Each row of numbers stands for one node and depends on some of the facts below. Use the named rows to name the rest.

Named rows:
ploskik: [3,-30,-12,17,-1,12,4,-3,3,10,-3,5,4,-8,-1,6,1,-1,-7,18,-34,12,9,-2,-12,14,4,34,-8,-3,-14,-27,35,13,-15,14]
brokla: [-4,-2,-5,12,-10,4,11,-8,-14,-8,11,1,-13,-9,-9,2,6,1,-7,-13,-14,-2,-5,8,-28,13,-1,-23,-2,-6,19,6,-6,-16,-11,9]
stipul: [1,1,-2,-3,-6,10,4,-8,-9,-2,0,-11,-5,-12,-11,-5,8,0,-9,10,-5,11,-17,-9,-20,4,-32,-12,1,-8,1,6,-4,-21,0,9]
leflo: [-10,8,4,11,-3,-2,5,0,-11,0,16,-10,-7,-1,6,6,8,0,-6,-11,2,-3,0,-5,19,-1,0,-20,0,13,5,-7,5,-25,-11,9]
brubo: [-2,22,5,1,-2,-2,6,2,-11,-2,-3,-10,-13,-13,1,12,13,-2,4,0,10,-3,-8,-8,38,-14,3,-11,-11,25,-5,-10,9,-37,-17,2]
gasto: [-8,11,-7,9,7,11,-7,2,-2,19,14,-14,-4,-8,6,3,3,7,-8,-8,-1,3,0,-24,23,2,-9,-4,11,20,-18,-12,7,10,-10,17]
stisus: [-5,-4,-10,13,-6,9,12,-2,-9,-4,19,-1,-3,0,3,11,5,-1,-14,0,-24,2,-2,-8,-9,-5,-15,4,0,4,15,-2,17,-16,-13,4]
nuruklan: [-6,10,1,4,1,3,6,-3,-8,-4,14,-11,-6,5,0,13,8,-5,-6,11,9,1,1,-19,18,-17,-4,-13,-7,10,-8,-14,18,-29,-8,8]
vutre: [-2,-4,-20,3,-9,16,-5,0,-5,11,6,-1,3,-5,4,1,-16,8,-15,7,0,5,-2,-16,10,5,-32,-6,25,18,13,15,-8,22,-22,2]
fori: [-11,5,-2,6,0,9,9,3,-8,-3,21,-7,-9,1,5,10,9,0,-5,0,1,0,-2,-18,17,-10,-5,-14,-10,13,-3,-12,18,-22,-10,6]
fliples: [-14,1,0,3,2,26,8,3,-1,-3,28,-5,-6,-3,-3,-3,16,3,-13,-10,9,0,-10,-14,-5,2,-43,-22,-3,-10,-13,-7,5,-13,5,10]
zibrem: [2,-8,24,11,-2,-3,10,-8,0,-9,-8,12,12,5,1,0,7,-4,-11,-7,-25,9,18,11,6,4,-25,25,13,-24,9,-6,10,-18,-7,4]
kifan: [-3,-14,6,22,-11,11,1,-5,3,6,-8,17,0,-7,-1,0,-11,2,-3,8,3,4,9,5,-3,25,4,0,9,-11,-1,5,-1,19,-14,8]
flarak: [-8,6,3,13,-4,15,-5,0,5,11,3,8,-4,-2,1,2,-10,5,-1,3,25,5,13,-14,22,7,-6,-9,10,5,-9,-2,-2,22,-15,11]
fopal: [2,-28,-5,13,-2,11,-6,-4,4,21,-9,3,5,-17,-1,-4,-7,-1,-7,2,-26,9,11,5,-12,26,-3,25,6,1,-15,-19,13,26,-14,18]
fletedru: [0,-35,19,0,-14,-10,4,-5,-8,0,-9,-4,6,3,2,-5,-10,-13,-9,33,-18,8,-6,8,-2,9,-1,4,8,-18,0,0,16,-17,-7,15]
gokler: [-7,-25,17,8,-10,5,10,1,-1,-6,5,15,-4,3,5,1,-3,-4,-3,8,-25,7,4,8,-8,8,6,11,-7,-22,8,0,27,-3,-11,3]
vistok: [-10,-5,24,-9,-8,-3,3,7,-5,1,6,-1,-11,4,8,-11,3,-4,0,-5,-6,4,-2,-8,10,5,-5,-17,0,-9,-6,1,9,-8,-7,13]
disku: [2,7,-2,-2,-7,4,8,-1,-13,-3,-6,0,-12,-17,-1,4,7,1,-1,-12,-17,2,-12,-1,-2,-3,-11,0,-2,12,13,10,2,-25,-17,-1]

There are 4 kinds of fact about the nodes: ρ, χ, κ, φ.
ρ(grikil, feskadul); ρ(grikil, dusor); ρ(grava, plofli); ρ(rotan, stogral); ρ(rotan, drela); ρ(dama, brinil); ρ(stogral, klatu)
ρ(stogral, stuplem); ρ(stogral, plapi); ρ(kloname, tebam); ρ(mesto, brinil); ρ(fopal, sistor); ρ(fopal, zaker); ρ(fopal, plapi)
ρ(fopal, grotam); ρ(fopal, brobin); ρ(ploskik, boplos); ρ(brobin, feskadul); ρ(brobin, sistor); ρ(brobin, drela); ρ(vapa, skizuk)
ρ(treklon, feskadul); ρ(lagal, stogral); ρ(luzin, matim); ρ(fliskol, tebam); ρ(sistor, tristo); ρ(sistor, boplos); ρ(fletedru, grobus)
ρ(mastem, flarak); ρ(plapi, boplos); ρ(braplar, dusor); ρ(tebam, zaker); ρ(klizuk, stogral); ρ(plodrer, brokla); ρ(vutre, flabok)
ρ(vutre, mesto); ρ(tristo, feskadul); ρ(matim, grava); ρ(matim, detil); ρ(notuk, plofli); ρ(notuk, dama); ρ(gasto, skupun)
ρ(gasto, drela); ρ(skupun, kifan); ρ(brinil, plofli); ρ(faflil, detil); ρ(vistok, beple); ρ(klosan, klatu); ρ(netar, flabok)
ρ(netar, matim); ρ(dregel, vaskeplam); ρ(dregel, muzem); ρ(kifan, notuk); ρ(gruflas, dama); ρ(flarak, feskadul); ρ(flarak, grava)
ρ(vaskeplam, grotam); ρ(mapler, deta); ρ(skizuk, zaker); ρ(skizuk, drela); ρ(droklen, brokla); ρ(brefos, stedrin); ρ(brefos, suza)
ρ(dibrel, grava); ρ(dibrel, fliskol); ρ(stestak, faflil); ρ(stestak, tebam); ρ(stedrin, vaskeplam); ρ(keflel, grotam); ρ(keflel, mesto)
ρ(keflel, fopal); χ(klibek, 299); χ(leflo, 19); χ(grikil, 299); χ(zaker, 19); χ(grava, 19); χ(beple, 19)
χ(disku, 921); χ(plofli, 299); χ(brutur, 19); χ(muzem, 943); χ(fovik, 943); χ(rotan, 19); χ(dama, 782)
χ(stogral, 921); χ(dusor, 19); χ(fupan, 299); χ(barevuk, 782); χ(vigron, 299); χ(kloname, 299); χ(maka, 421)
χ(lovuk, 943); χ(tropon, 921); χ(mesto, 943); χ(stisus, 782); χ(zubrin, 921); χ(plusatrum, 943); χ(pabir, 299)
χ(nefun, 782); χ(deta, 421); χ(fleklan, 943); χ(fopal, 299); χ(ploskik, 299); χ(brobin, 299); χ(dogezuk, 921)
χ(vapa, 299); χ(zoflipak, 782); χ(treklon, 421); χ(brezistu, 921); χ(kuruvar, 782); χ(flestu, 421); χ(lagal, 19)
χ(luzin, 421); χ(pafa, 421); χ(detil, 921); χ(grotam, 19); χ(plitrir, 921); χ(suza, 943); χ(fliskol, 921)
χ(sistor, 19); χ(fliples, 19); χ(fletedru, 299); χ(bolerir, 421); χ(plasi, 921); χ(seta, 19); χ(kugrom, 421)
χ(plerek, 943); χ(mastem, 921); χ(drela, 921); χ(fiteplin, 921); χ(kiste, 943); χ(plapi, 921); χ(kodo, 19)
χ(braplar, 421); χ(tebam, 421); χ(flila, 921); χ(klizuk, 299); χ(plodrer, 943); χ(nuruklan, 19); χ(mozi, 943)
χ(trida, 19); χ(vutre, 921); χ(grefur, 19); χ(tristo, 921); χ(matim, 421); χ(notuk, 782); χ(brokla, 921)
χ(gasto, 19); χ(skupun, 421); χ(brinil, 943); χ(situs, 421); χ(drudim, 421); χ(nise, 921); χ(miza, 921)
χ(stesos, 921); χ(dipam, 19); χ(stobri, 421); χ(pogubu, 943); χ(faflil, 782); χ(vistok, 943); χ(broro, 921)
χ(klosan, 943); χ(skedrupo, 943); χ(duki, 943); χ(gokler, 421); χ(ruzil, 19); χ(netar, 921); χ(dregel, 421)
χ(kifan, 421); χ(sipa, 299); χ(suvo, 19); χ(stutin, 921); χ(dragram, 782); χ(gruflas, 299); χ(stuplem, 943)
χ(muplar, 943); χ(boplos, 943); χ(putros, 943); χ(stipul, 782); χ(leges, 943); χ(gafan, 19); χ(flarak, 943)
χ(vaskeplam, 921); χ(mapler, 782); χ(lozum, 19); χ(feskadul, 782); χ(fori, 19); χ(floro, 782); χ(meklel, 943)
χ(neplek, 943); χ(grobus, 943); χ(skizuk, 782); χ(brubo, 19); χ(droklen, 421); χ(dufim, 921); χ(brefos, 421)
χ(brelatren, 921); χ(klatu, 19); χ(zatrom, 921); χ(gaflak, 921); χ(dibrel, 299); χ(muzek, 921); χ(stestak, 421)
χ(stedrin, 299); χ(keflel, 299); χ(mogra, 782); χ(tuper, 943); χ(duklor, 782); χ(zibrem, 299); χ(flabok, 19)
χ(lakin, 421); χ(belas, 943); κ(klibek, luzin); κ(plofli, brobin); κ(rotan, zibrem); κ(stogral, gafan); κ(fupan, matim)
κ(vigron, brinil); κ(mesto, vistok); κ(zubrin, drudim); κ(plusatrum, beple); κ(pabir, fliskol); κ(fleklan, stogral); κ(brobin, plodrer)
κ(treklon, gasto); κ(lagal, klizuk); κ(luzin, plitrir); κ(pafa, belas); κ(fliskol, rotan); κ(fliples, lagal); κ(bolerir, dibrel)
κ(plerek, fliples); κ(fiteplin, brefos); κ(kiste, dusor); κ(kodo, brelatren); κ(klizuk, netar); κ(mozi, mesto); κ(vutre, fori)
κ(grefur, treklon); κ(tristo, skedrupo); κ(brokla, nise); κ(skupun, tuper); κ(drudim, plasi); κ(pogubu, skizuk); κ(faflil, grobus)
κ(vistok, skupun); κ(netar, plusatrum); κ(sipa, fleklan); κ(suvo, pabir); κ(dragram, zubrin); κ(stuplem, situs); κ(putros, dipam)
κ(gafan, mapler); κ(mapler, muplar); κ(fori, bolerir); κ(meklel, pafa); κ(neplek, kiste); κ(grobus, suza); κ(skizuk, suvo)
κ(brefos, grefur); κ(brelatren, vutre); κ(dibrel, duklor); κ(tuper, grotam); κ(zibrem, vigron); κ(flabok, fiteplin); φ(klibek, plasi)
φ(grikil, situs); φ(zaker, grefur); φ(brutur, luzin); φ(brutur, fupan); φ(brutur, zatrom); φ(kloname, brezistu); φ(kloname, muzek)
φ(lovuk, skedrupo); φ(zubrin, fori); φ(zubrin, trida); φ(plusatrum, fori); φ(plusatrum, fiteplin); φ(plusatrum, stedrin); φ(plusatrum, ploskik)
φ(plusatrum, zibrem); φ(deta, notuk); φ(deta, mesto); φ(vapa, duki); φ(vapa, skupun); φ(suza, faflil); φ(suza, beple)
φ(suza, dama); φ(fliskol, pafa); φ(fliskol, dusor); φ(fliples, dufim); φ(fliples, kuruvar); φ(fliples, barevuk); φ(fliples, pogubu)
φ(seta, muzek); φ(seta, stutin); φ(seta, kodo); φ(kugrom, disku); φ(kugrom, nise); φ(kugrom, brubo); φ(kugrom, zoflipak)
φ(kugrom, beple); φ(kiste, kodo); φ(kiste, ruzil); φ(braplar, brelatren); φ(braplar, mozi); φ(braplar, drela); φ(braplar, gafan)
φ(plodrer, leflo); φ(dipam, stisus); φ(stobri, nuruklan); φ(stobri, stutin); φ(broro, gokler); φ(broro, dogezuk); φ(dregel, dufim)
φ(dragram, barevuk); φ(dragram, flestu); φ(muplar, stesos); φ(muplar, kodo); φ(muplar, fletedru); φ(stipul, duki); φ(stipul, stutin)
φ(leges, brubo); φ(leges, lakin); φ(leges, stutin); φ(leges, putros); φ(vaskeplam, plerek); φ(vaskeplam, grobus); φ(vaskeplam, stesos)
φ(vaskeplam, gaflak); φ(vaskeplam, kodo); φ(lozum, drudim); φ(lozum, brubo); φ(lozum, flila); φ(lozum, klosan); φ(lozum, stestak)
φ(feskadul, nuruklan); φ(feskadul, dufim); φ(feskadul, ploskik); φ(feskadul, plitrir); φ(floro, kuruvar); φ(floro, fovik); φ(floro, pafa)
φ(floro, tropon); φ(floro, gokler); φ(floro, stedrin); φ(floro, stisus); φ(skizuk, brezistu); φ(skizuk, luzin); φ(keflel, nefun)
φ(keflel, ruzil); φ(keflel, sipa); φ(mogra, droklen); φ(duklor, nise); φ(duklor, boplos); φ(duklor, stedrin); φ(duklor, miza)
φ(duklor, mesto); φ(flabok, maka); φ(belas, zoflipak); φ(belas, muzem)

Which node is each row?
No name comes twice in this set of rows, the named rows included.
[4,6,-16,8,-1,18,-1,-17,-7,6,0,-5,-6,-11,-21,2,3,10,-9,14,-7,7,-5,-12,-48,13,-6,-17,6,-12,-5,3,-3,3,3,24] | vaskeplam
[-3,-6,-13,0,8,7,-3,3,-3,18,15,-16,-9,-12,0,6,15,1,-3,-29,-17,-7,5,-15,-2,7,4,-3,-3,14,-22,-27,18,0,-7,31] | lagal
[3,-38,0,9,-3,3,1,-1,-1,17,-6,-2,0,-15,-3,-9,2,-4,-5,-4,-46,8,-1,8,-25,33,12,19,-3,-7,-13,-22,22,14,-7,25] | klizuk
[-3,16,-13,29,8,6,5,-10,-6,10,16,-10,-17,-12,-11,6,19,8,-3,-33,-13,-6,10,-10,-12,16,31,-20,-18,14,-16,-34,12,-10,-2,24] | klatu
[-4,-6,-1,32,-11,16,0,-10,3,6,-4,21,0,-10,-5,4,-14,5,-3,8,12,5,12,8,-4,27,12,-2,5,-10,2,0,-2,23,-13,7] | tebam
[-7,-1,-9,7,-1,25,9,-1,-4,-4,24,-2,-4,-4,-6,-12,13,6,-16,-8,-18,13,-11,-1,-25,9,-53,-7,0,-17,6,1,3,-8,1,0] | floro
[-2,0,-4,1,-6,9,9,1,-11,-4,4,1,-11,-11,0,5,6,2,-4,-3,-24,4,-5,-1,-14,-2,-14,2,-3,3,15,4,10,-19,-16,0] | miza
[0,0,-18,8,-5,16,-4,-2,-5,12,3,-1,2,-10,2,6,-10,7,-9,0,-2,1,1,-11,2,4,-24,0,25,16,8,12,-6,17,-20,6] | mastem
[1,-27,2,9,-10,13,-6,-6,2,9,-10,2,11,-10,-6,-11,-13,-1,-10,30,7,12,0,1,4,25,-25,3,17,-10,-11,4,-8,20,-7,11] | kloname
[-2,11,24,-15,-4,11,2,1,-3,-3,-11,0,-12,-7,-9,-12,9,2,1,4,12,14,-11,-1,1,6,-17,-23,-11,-17,-19,1,-4,-16,0,6] | leges
[-5,-10,29,18,-9,-5,4,-10,1,0,-7,7,0,-3,-1,-13,3,-4,-10,2,-13,3,12,39,-14,11,-19,16,19,-18,12,0,2,-25,-10,9] | pabir

Now the same nodes, written a new way:
Some rows with their names:
gokler: [20,-25,-5,1,-9,-13,26,6,-4,0,-19,-2,10,-14,-9,18,7,-4,-28,15,3,3,12,1,-21,-1]
dusor: [-2,13,-27,20,3,4,10,-11,0,-9,4,-17,4,-40,-12,16,18,-24,-26,4,-20,-5,-11,7,7,-34]
disku: [34,-14,-2,-10,4,-15,21,-16,4,13,-12,-3,-17,-4,5,-1,3,-9,3,11,-10,8,-12,7,-3,-2]
stogral: [-33,7,34,-19,-11,-18,-27,-11,-1,-34,10,11,15,-44,11,0,-22,17,0,15,-29,22,-23,10,5,-12]
beple: [44,-8,-18,4,-3,-6,23,-22,8,6,-6,-13,0,-13,-5,6,16,-27,-6,20,-19,8,2,18,-1,-3]
duki: [24,-14,12,-19,-9,-7,19,-12,-18,12,4,3,-26,-3,6,9,-4,-17,13,14,-12,-2,-7,-3,-15,0]
plapi: [-36,5,10,-10,-12,-17,-37,-13,-4,-27,23,1,12,-46,18,7,-9,7,-13,6,-23,19,-14,11,20,-11]
situs: [25,-12,-4,6,-16,-15,25,-2,5,11,-1,-10,11,-12,-8,12,7,-2,-30,25,2,6,11,5,-22,14]
stutin: [29,-18,-5,-14,-6,-4,28,-8,-15,3,-5,0,-21,-9,4,-2,-14,-19,5,15,-9,6,-3,0,-12,4]
klizuk: [-33,-2,6,-38,-16,-20,-5,-2,11,-35,9,-2,23,-38,8,-17,-21,37,-20,19,1,22,-21,24,-1,15]
gafan: [36,10,12,4,6,12,24,-14,11,-4,-5,-8,2,-6,-6,6,12,-12,-8,18,-7,12,-5,-4,-17,-6]
stedrin: [2,-20,-14,-20,-4,-8,7,7,0,-11,-17,-6,-4,-38,3,1,-7,6,-33,10,10,19,-12,15,15,-7]
dragram: [22,-17,11,1,12,1,8,0,3,-14,-10,3,15,17,-2,17,11,-12,-12,18,2,2,23,21,-23,-1]
gaflak: [24,-7,2,-13,-5,7,24,-10,-11,3,0,-1,-11,-8,1,4,-9,-11,4,21,-8,8,4,-1,-12,5]
ruzil: [29,-3,-3,1,1,8,30,-10,-4,-10,-3,-3,-4,-2,-6,1,0,-20,-2,22,-12,8,3,6,-20,7]
plitrir: [28,-17,4,-13,-11,-4,14,-12,-21,7,-7,1,-17,-15,-3,8,-5,-22,-9,23,1,0,-8,18,-10,-1]
dufim: [28,-22,6,-17,-12,-2,20,-12,-16,-4,-11,-2,-17,-11,-6,14,-7,-19,-7,18,-2,2,-6,8,-9,-9]
lozum: [27,0,-5,-8,21,-6,15,-13,14,8,-14,7,-5,7,0,3,15,-9,4,13,-12,6,5,30,-17,-2]
muzem: [12,-15,6,-7,-6,-12,-10,-17,-9,15,10,-3,-17,-23,13,15,-2,-12,4,8,-27,9,-4,1,18,-14]

Which node is each row?
No name comes twice in this set of rows, the named rows included.
[17,-8,-40,42,-5,-5,-19,5,-26,27,6,-18,-4,7,10,4,36,-17,-32,-17,53,-11,16,-10,-22,5] | matim
[19,-18,12,-24,-3,-8,5,-16,-15,14,-3,5,-24,5,-1,30,3,-14,2,20,0,-8,-11,24,-14,-9] | plusatrum
[-22,-1,-30,32,20,-3,-40,6,-11,-9,17,4,12,-31,7,36,22,-29,-34,-5,-25,3,35,24,25,-30] | feskadul
[-7,13,-14,24,2,5,-37,-10,-1,-11,25,-10,12,-50,3,14,13,-22,-29,6,-30,15,5,15,30,-20] | grotam
[27,-26,19,-22,-11,-6,11,-16,-15,9,-6,0,-23,-9,-6,21,-3,-18,2,16,-2,-4,-14,4,-8,-14] | fovik
[12,15,-11,30,0,9,-32,-8,-36,39,17,-7,-36,-16,9,17,20,-28,-14,-17,16,-14,-18,-10,9,-11] | brinil
[25,9,2,-2,14,8,16,-12,8,-1,-4,-1,3,4,-6,13,14,-14,-3,19,-1,4,4,22,-20,3] | brutur
[36,-8,-11,0,4,-12,29,-17,4,-4,-18,-2,-5,-3,2,-7,6,-17,6,7,-15,6,1,10,-14,-1] | brubo
[-14,-12,6,-4,-5,-26,4,1,-11,-18,-13,8,19,-11,2,5,-2,13,-24,6,18,-1,-3,19,-37,3] | dregel
[27,-5,-6,8,0,-1,35,-5,-2,-9,-1,-5,11,-3,-7,8,7,-16,-9,14,-13,7,19,5,-29,4] | nefun

Now the same nodes, written a new way:
Known rows:
grikil: [-44,9,-21,-1,-11,-13,-3,-1,3,5,17,16,13,28]
fletedru: [-2,-7,1,2,-1,2,-12,4,6,2,0,-2,4,3]
luzin: [1,-5,-1,0,-1,4,-6,-9,13,-6,7,-1,1,8]
gasto: [2,-7,-8,3,6,-18,8,-7,12,-16,-2,3,2,-3]
lagal: [7,-10,0,4,7,-10,12,-7,16,-18,0,5,5,-10]
tebam: [14,-42,11,8,16,-26,13,15,35,-36,3,5,15,-10]
nuruklan: [5,5,0,-2,4,3,-7,0,-2,-3,-14,-1,-11,-15]
zatrom: [3,5,9,0,-5,0,1,-2,-5,4,-2,0,-1,2]
suvo: [2,-18,-11,-6,3,17,6,-1,-6,-5,-20,-5,-8,-12]
tuper: [3,3,-3,2,0,-4,-1,1,-8,5,-3,-3,4,-6]
belas: [1,4,-7,-1,0,-11,4,6,-16,12,-5,-5,1,-6]
kuruvar: [8,7,8,-2,-1,7,-2,9,-1,0,6,6,-6,-1]
feskadul: [-52,14,-18,-3,-10,-9,-3,4,-3,10,21,31,-2,28]
nise: [3,14,4,-7,-3,-2,4,7,-7,5,0,-2,-3,0]
neplek: [3,3,0,0,-1,2,0,3,-8,4,-5,-1,4,-8]
stipul: [-2,-6,7,0,2,-3,-2,5,-7,10,0,6,-7,0]
nefun: [4,-7,8,1,-2,3,-5,3,1,3,4,6,-5,1]
plerek: [5,2,7,4,-1,11,-3,-2,1,8,-5,-3,3,-16]
plofli: [17,14,-1,0,-8,35,-11,-26,-9,20,7,-20,1,15]

Rows to name:
No name comes twice in this set of rows, the named rows included.
[29,12,0,-4,-7,46,-9,-41,9,13,22,-25,-4,35] | notuk
[-3,-4,-1,5,1,-6,-8,2,-10,11,-11,-2,-1,-8] | kiste
[6,-20,5,-1,9,-9,5,8,19,-15,4,-1,7,-3] | stestak
[13,2,-4,2,-2,15,-7,-14,4,7,7,-14,7,14] | gruflas
[0,-17,-1,9,3,-7,-4,1,9,0,1,0,10,5] | keflel
[-5,3,10,-1,7,1,-17,-6,-2,-11,-18,1,-11,-12] | kodo
[-5,1,-4,1,0,-6,-3,6,-14,15,-9,-4,-1,-9] | leges
[0,-6,-1,0,3,-1,-5,4,-8,10,-7,4,-7,-12] | stobri
[-2,10,10,-1,-2,-4,-1,-2,-9,-4,2,3,-1,9] | brelatren
[11,8,-3,3,3,3,9,-7,-10,4,-6,5,-7,-23] | fliples
[-9,-6,-7,4,0,-6,6,-6,-3,1,9,8,3,6] | braplar
[3,-30,7,6,6,0,17,14,22,-21,-2,-5,6,4] | fliskol
[6,-1,-1,-2,4,1,-3,12,14,-10,4,-2,9,2] | stedrin
[0,0,-4,-3,5,-8,8,-5,-16,8,-12,-1,-9,-16] | lozum

